Below is a small trained network, with its code and all its weights. Each question gives an input and a target symbol and asks what happens when units are switched off, that is, made to give their printed mean instead of their output.

import numpy as np


def w(rows, s, z=0):
    codes = np.array(rows[::2]) - 128.0
    scale = np.full(codes.shape[1], s)
    scale[-1] = z or s
    return codes * scale


def f(y):
    return y / 2 * (1 + np.tanh(0.7978845608 * (y + 0.044715 * y**3)))


def softmax(a):
    e = np.exp(a - a.max(-1, keepdims=True))
    return e / e.sum(-1, keepdims=True)


def log_softmax(a):
    a = a - a.max(-1, keepdims=True)
    return a - np.log(np.exp(a).sum(-1, keepdims=True))


def net(x, mask):
    ids = ['ΔΛΞΦβεζηπτω'.index(c) for c in x.split()]
    T = len(ids)
    res = E[ids] + P[:T]
    u = 0
    for l in range(2):
        r = res
        for j in range(2):
            rows = slice(4 * j, 4 * j + 4)
            q, k, v = (r @ M[l][rows].T for M in (Q, K, V))
            z = softmax(np.where(np.tri(T) > 0, q @ k.T / 4**0.5, -1e9)) @ v
            o = O[l][rows]
            res = res + np.where(mask[u + j], z, o[:, -1]) @ o[:, :-1]
        u += 2
        y = f(res @ A[l][:, :-1].T + A[l][:, -1])
        res = res + np.where(mask[u : u + 16], y, B[l][:, -1]) @ B[l][:, :-1]
        u += 16
    return log_softmax(res[-1] @ U[:, :-1].T + U[:, -1])


Q, K, V, O, A, B = {}, {}, {}, {}, {}, {}
E = w([
[58,170,56,119,158,190,108],'Δ',
[99,217,48,161,110,7,135],'Λ',
[81,104,88,109,165,165,98],'Ξ',
[68,164,50,104,116,157,121],'Φ',
[195,221,76,176,150,78,235],'β',
[124,161,75,147,107,128,85],'ε',
[129,63,116,118,128,110,83],'ζ',
[171,113,132,147,156,200,202],'η',
[180,126,102,169,154,178,105],'π',
[203,174,105,211,147,156,143],'τ',
[169,119,125,173,125,89,157],'ω',
],0.019)
P = w([
[131,178,125,88,218,116,157],'0',
[90,196,193,77,120,119,133],'1',
[180,176,116,5,165,141,151],'2',
[120,123,98,127,218,97,140],'3',
[105,152,166,106,85,138,123],'4',
[190,136,110,37,142,157,161],'5',
[137,76,59,145,193,107,140],'6',
[112,117,155,141,53,141,113],'7',
[198,104,120,66,110,160,149],'8',
[152,51,65,174,150,132,133],'9',
[116,86,146,173,29,139,102],'10',
[210,69,119,87,87,163,143],'11',
[139,74,86,131,121,186,199],'12',
],0.017)
Q[0] = w([
[164,142,254,138,119,183,150],'0.h1',
[92,216,196,26,80,173,69],'0.h1',
[154,158,151,126,154,140,160],'0.h1',
[233,113,75,139,117,179,153],'0.h1',
[133,180,202,120,89,129,127],'0.h2',
[98,144,225,156,155,87,128],'0.h2',
[109,143,239,131,98,150,94],'0.h2',
[36,115,238,220,182,108,146],'0.h2',
],0.0076)
K[0] = w([
[133,122,169,128,156,100,163],'0.h1',
[148,161,174,87,89,147,83],'0.h1',
[123,157,138,153,102,159,173],'0.h1',
[121,82,117,143,108,150,95],'0.h1',
[156,138,163,56,66,131,156],'0.h2',
[150,157,151,94,142,114,89],'0.h2',
[113,202,143,90,125,148,100],'0.h2',
[134,177,187,11,204,96,136],'0.h2',
],0.011)
V[0] = w([
[88,113,188,88,200,90,138],'0.h1',
[86,2,96,97,155,119,174],'0.h1',
[127,182,114,144,81,99,54],'0.h1',
[77,41,34,140,121,152,154],'0.h1',
[193,98,171,120,101,135,135],'0.h2',
[150,142,155,90,152,127,90],'0.h2',
[94,100,151,134,246,107,138],'0.h2',
[172,39,118,134,161,106,173],'0.h2',
],0.0056)
O[0] = w([
[101,127,139,100,156,131,127,99],'0.h1',
[161,164,142,132,98,164,150,136],'0.h1',
[143,140,110,140,127,155,140,99],'0.h1',
[96,2,111,182,153,128,165,235],'0.h1',
[123,164,118,71,137,127,124,5],'0.h2',
[126,106,168,119,177,101,149,86],'0.h2',
[114,99,42,133,143,151,52,226],'0.h2',
[151,86,65,106,127,69,104,169],'0.h2',
],0.0063,0.0029)
A[0] = w([
[97,94,136,143,93,226,50,102],'0.n1',
[111,113,125,82,52,214,79,152],'0.n2',
[88,85,169,80,193,109,95,200],'0.n3',
[190,129,70,148,71,81,163,22],'0.n4',
[177,204,166,215,79,105,89,142],'0.n5',
[145,183,105,166,141,142,166,49],'0.n6',
[119,155,252,117,18,144,100,107],'0.n7',
[21,171,125,183,97,103,79,121],'0.n8',
[120,149,119,113,184,73,199,156],'0.n9',
[122,202,100,117,14,53,115,139],'0.n10',
[132,85,255,110,110,201,65,98],'0.n11',
[121,92,139,172,251,113,171,51],'0.n12',
[183,150,236,150,81,106,100,28],'0.n13',
[169,121,133,157,82,150,147,126],'0.n14',
[124,110,191,153,182,199,42,123],'0.n15',
[243,156,142,62,75,152,155,253],'0.n16',
],0.0094,0.0037)
B[0] = w([
[70,90,185,168,118,145,143,198],'0.n1',
[83,58,207,154,163,123,207,208],'0.n2',
[103,173,39,120,51,151,116,155],'0.n3',
[80,52,201,138,179,148,191,220],'0.n4',
[109,172,210,152,209,125,117,179],'0.n5',
[100,148,141,99,118,142,170,174],'0.n6',
[112,64,81,80,2,208,130,154],'0.n7',
[149,200,111,140,105,52,129,188],'0.n8',
[150,109,96,73,123,170,124,204],'0.n9',
[121,79,148,133,134,194,124,200],'0.n10',
[151,88,112,44,177,114,84,140],'0.n11',
[235,211,110,114,72,158,130,200],'0.n12',
[182,110,116,78,3,67,210,134],'0.n13',
[110,4,182,114,180,141,137,174],'0.n14',
[86,162,206,139,115,156,78,149],'0.n15',
[58,72,132,148,235,135,124,255],'0.n16',
],0.0075,0.0067)
Q[1] = w([
[129,96,89,145,224,134,72],'1.h1',
[195,142,86,215,64,140,135],'1.h1',
[161,192,72,130,121,58,82],'1.h1',
[136,72,33,136,85,151,255],'1.h1',
[86,103,171,108,122,60,100],'1.h2',
[196,182,148,194,34,86,155],'1.h2',
[114,157,206,111,89,183,172],'1.h2',
[169,182,156,75,174,70,95],'1.h2',
],0.012)
K[1] = w([
[246,94,100,152,139,68,123],'1.h1',
[96,198,41,84,150,112,131],'1.h1',
[156,221,131,36,139,153,94],'1.h1',
[147,136,71,203,113,140,117],'1.h1',
[122,97,193,89,112,157,120],'1.h2',
[66,200,82,68,141,143,131],'1.h2',
[36,116,144,159,120,170,130],'1.h2',
[141,150,199,46,153,123,76],'1.h2',
],0.013)
V[1] = w([
[191,107,125,47,76,167,172],'1.h1',
[192,86,152,153,145,143,9],'1.h1',
[61,52,78,100,101,35,146],'1.h1',
[152,153,183,120,137,20,230],'1.h1',
[160,149,158,156,140,99,210],'1.h2',
[123,112,128,59,116,213,190],'1.h2',
[174,84,167,125,107,146,117],'1.h2',
[144,166,125,210,151,202,89],'1.h2',
],0.011)
O[1] = w([
[137,70,109,29,160,79,150,128],'1.h1',
[142,236,153,4,191,208,2,81],'1.h1',
[124,239,47,84,97,56,227,95],'1.h1',
[147,102,18,224,169,53,137,38],'1.h1',
[119,90,61,205,138,219,78,153],'1.h2',
[119,7,138,62,122,76,168,254],'1.h2',
[146,111,164,114,164,116,57,119],'1.h2',
[145,67,188,181,197,132,179,194],'1.h2',
],0.0085,0.0082)
A[1] = w([
[246,141,49,105,166,150,132,255],'1.n1',
[238,110,100,113,156,155,173,29],'1.n2',
[116,132,15,107,153,123,113,207],'1.n3',
[174,173,181,176,172,105,114,162],'1.n4',
[160,111,135,102,36,43,39,132],'1.n5',
[107,96,103,189,108,120,154,123],'1.n6',
[149,147,79,95,194,182,58,74],'1.n7',
[6,105,159,112,17,147,100,6],'1.n8',
[122,145,149,161,89,60,148,15],'1.n9',
[53,38,170,149,120,81,119,52],'1.n10',
[182,100,63,84,138,175,138,179],'1.n11',
[185,102,151,135,68,119,114,225],'1.n12',
[127,110,69,109,175,176,91,30],'1.n13',
[206,78,122,158,102,130,92,171],'1.n14',
[10,131,79,122,76,127,55,80],'1.n15',
[144,139,181,172,118,22,74,113],'1.n16',
],0.011,0.0079)
B[1] = w([
[56,183,149,139,127,40,160,182],'1.n1',
[133,100,125,131,116,167,3,175],'1.n2',
[161,139,191,195,54,153,33,176],'1.n3',
[65,111,27,65,69,129,128,148],'1.n4',
[159,164,165,172,172,218,222,140],'1.n5',
[254,156,144,50,100,127,122,220],'1.n6',
[201,120,134,139,156,51,172,180],'1.n7',
[192,49,108,195,152,96,26,193],'1.n8',
[148,214,74,99,170,211,82,153],'1.n9',
[81,210,79,121,125,137,111,252],'1.n10',
[93,174,108,156,97,131,74,209],'1.n11',
[78,27,103,116,132,162,204,158],'1.n12',
[180,97,72,132,104,59,217,176],'1.n13',
[106,170,120,92,178,140,183,181],'1.n14',
[169,130,91,166,251,56,112,144],'1.n15',
[179,204,172,2,120,94,108,133],'1.n16',
],0.0072,0.023)
U = w([
[130,10,165,218,87,202,140,95],'Δ',
[194,170,154,169,132,184,95,141],'Λ',
[155,113,139,56,96,221,27,124],'Ξ',
[126,76,148,93,43,88,253,182],'Φ',
[196,54,11,66,97,177,67,12],'β',
[9,218,109,156,178,219,149,255],'ε',
[124,226,104,1,148,135,76,155],'ζ',
[64,89,20,13,156,163,89,40],'η',
[226,100,149,44,189,112,112,84],'π',
[140,105,63,160,235,162,193,64],'τ',
[87,116,140,153,164,8,102,190],'ω',
],0.0063,0.0085)

Each question gives the input, a string of symbols that net reads in full, and the target symbol t.
The units are the heads (4 rows each of Q, K, V and O) and the neurons (one row each of A and B). Each row of codes is followed by its name. A weight is (code - 128) times the scale printed after its matrix; where a second scale follows, it is the last column's (O, A, B and U).
mask holds one flag per unit, layer by layer, with each layer's heads first. A switched-off unit (its flag False) gives its mean, the last column of its rows in O or B, instead of its output. The means were averaged over made-up inputs and are rounded, as every weight is.
A unit's drop is (log p(t) with every unit on - log p(t) with that unit switched off) / (log p(t) with every unit on - log p(t) with every unit switched off).
The circuit of an input: a set's keep is (log p(t) with only the set's units on - log p(t) with every unit switched off) / (log p(t) with every unit on - log p(t) with every unit switched off). Starting from the 12 units with the biggest drops (on a tie, the unit counted first), units are removed one at a time, each time the one whose removal leaves the highest keep (on an exact tie, the one counted first), for as long as the keep stays at least 0.8.
units of the circuit, in order: the units of the circuit, biggest drop first
unit that matters most: the unit with the biggest drop
top k neurons: the k neurons with the biggest drops, biggest first
top k neurons in layer l: the k neurons of layer l with the biggest drops, biggest first
which heads matter: for each layer, one digit per head in row order, 1 if its drop is at least 0.15 and else 0, layers parted by /
input β β Λ ω ω ω τ Φ Δ Λ ζ, target π: top 2 neurons => (0.n2, 0.n1)
input Φ β Φ Φ Φ τ ω Λ ω ζ Δ ω Ξ, target ζ: units of the circuit, in order => (1.h1)
input Λ π Ξ Δ β Φ Φ, target Δ: top 2 neurons => (0.n12, 0.n16)
input β η ζ π Δ Δ, target π: which heads matter => 00 / 10
input ε τ η Δ ω ε β, target Δ: which heads matter => 01 / 10
input ω π Φ π Ξ η τ, target π: top 2 neurons => (0.n12, 1.n7)
input Δ π ω Ξ, target Δ: top 2 neurons => (0.n16, 0.n12)
input Φ β Δ ζ Λ Δ β, target ζ: top 2 neurons => (0.n4, 0.n3)
input Φ π Δ ω Φ Λ β ω, target Φ: top 2 neurons => (0.n13, 0.n7)
input ζ β τ Φ Ξ Φ π ε β Δ, target π: units of the circuit, in order => (1.h1, 1.n7, 0.n12, 1.n13)
input η Ξ Φ β Ξ ζ ε π, target Ξ: units of the circuit, in order => (1.h1, 0.n1)
input Φ Φ Λ Ξ, target Φ: top 4 neurons => (0.n1, 0.n15, 0.n12, 0.n16)
input Λ ζ Λ Φ ζ Ξ Φ, target Φ: units of the circuit, in order => (1.h1, 0.h1)
input Ξ β Δ Φ η Ξ Λ Ξ ω τ, target Λ: units of the circuit, in order => (1.h1, 1.n6, 1.h2)
input ω ω Λ Ξ τ β π, target Ξ: units of the circuit, in order => (1.h1)
input Δ Δ ε, target ε: units of the circuit, in order => (1.n6, 1.n8)
input β Ξ Φ Φ π Φ Φ, target Φ: units of the circuit, in order => (0.h1, 1.h1)
input Φ τ Ξ β Φ Λ Δ τ Λ Ξ ε, target Δ: top 2 neurons in layer 1 => (1.n8, 1.n12)
input Ξ τ η Φ η ω π ζ π ε ω ε Φ, target ε: units of the circuit, in order => (1.h1, 1.n6)
input β Φ Δ Φ ε ω η, target Φ: which heads matter => 10 / 11
input β τ η ε Δ η Δ η τ Φ, target Δ: top 3 neurons => (0.n16, 0.n4, 0.n2)
input Λ β ζ Φ β π ζ β π, target π: top 2 neurons => (1.n7, 0.n16)
input Φ ε Δ ε τ, target ε: unit that matters most => 0.n5
input Δ π τ ζ Δ ω Δ ω τ η β, target τ: top 3 neurons in layer 0 => (0.n12, 0.n5, 0.n4)
input Δ Φ β, target β: top 2 neurons => (0.n16, 1.n6)
input Φ Ξ ε τ β ω Ξ ζ π β Δ ε, target ε: top 4 neurons in layer 0 => (0.n2, 0.n12, 0.n9, 0.n16)
input Λ β Λ Λ π β, target π: unit that matters most => 1.h1
input Φ τ Φ η, target Φ: top 2 neurons => (0.n16, 0.n12)
input η π Φ Δ Δ, target Λ: top 2 neurons => (0.n2, 1.n6)
input β Δ ζ ω Ξ ζ π Φ β ζ ζ, target π: top 2 neurons => (1.n8, 0.n11)
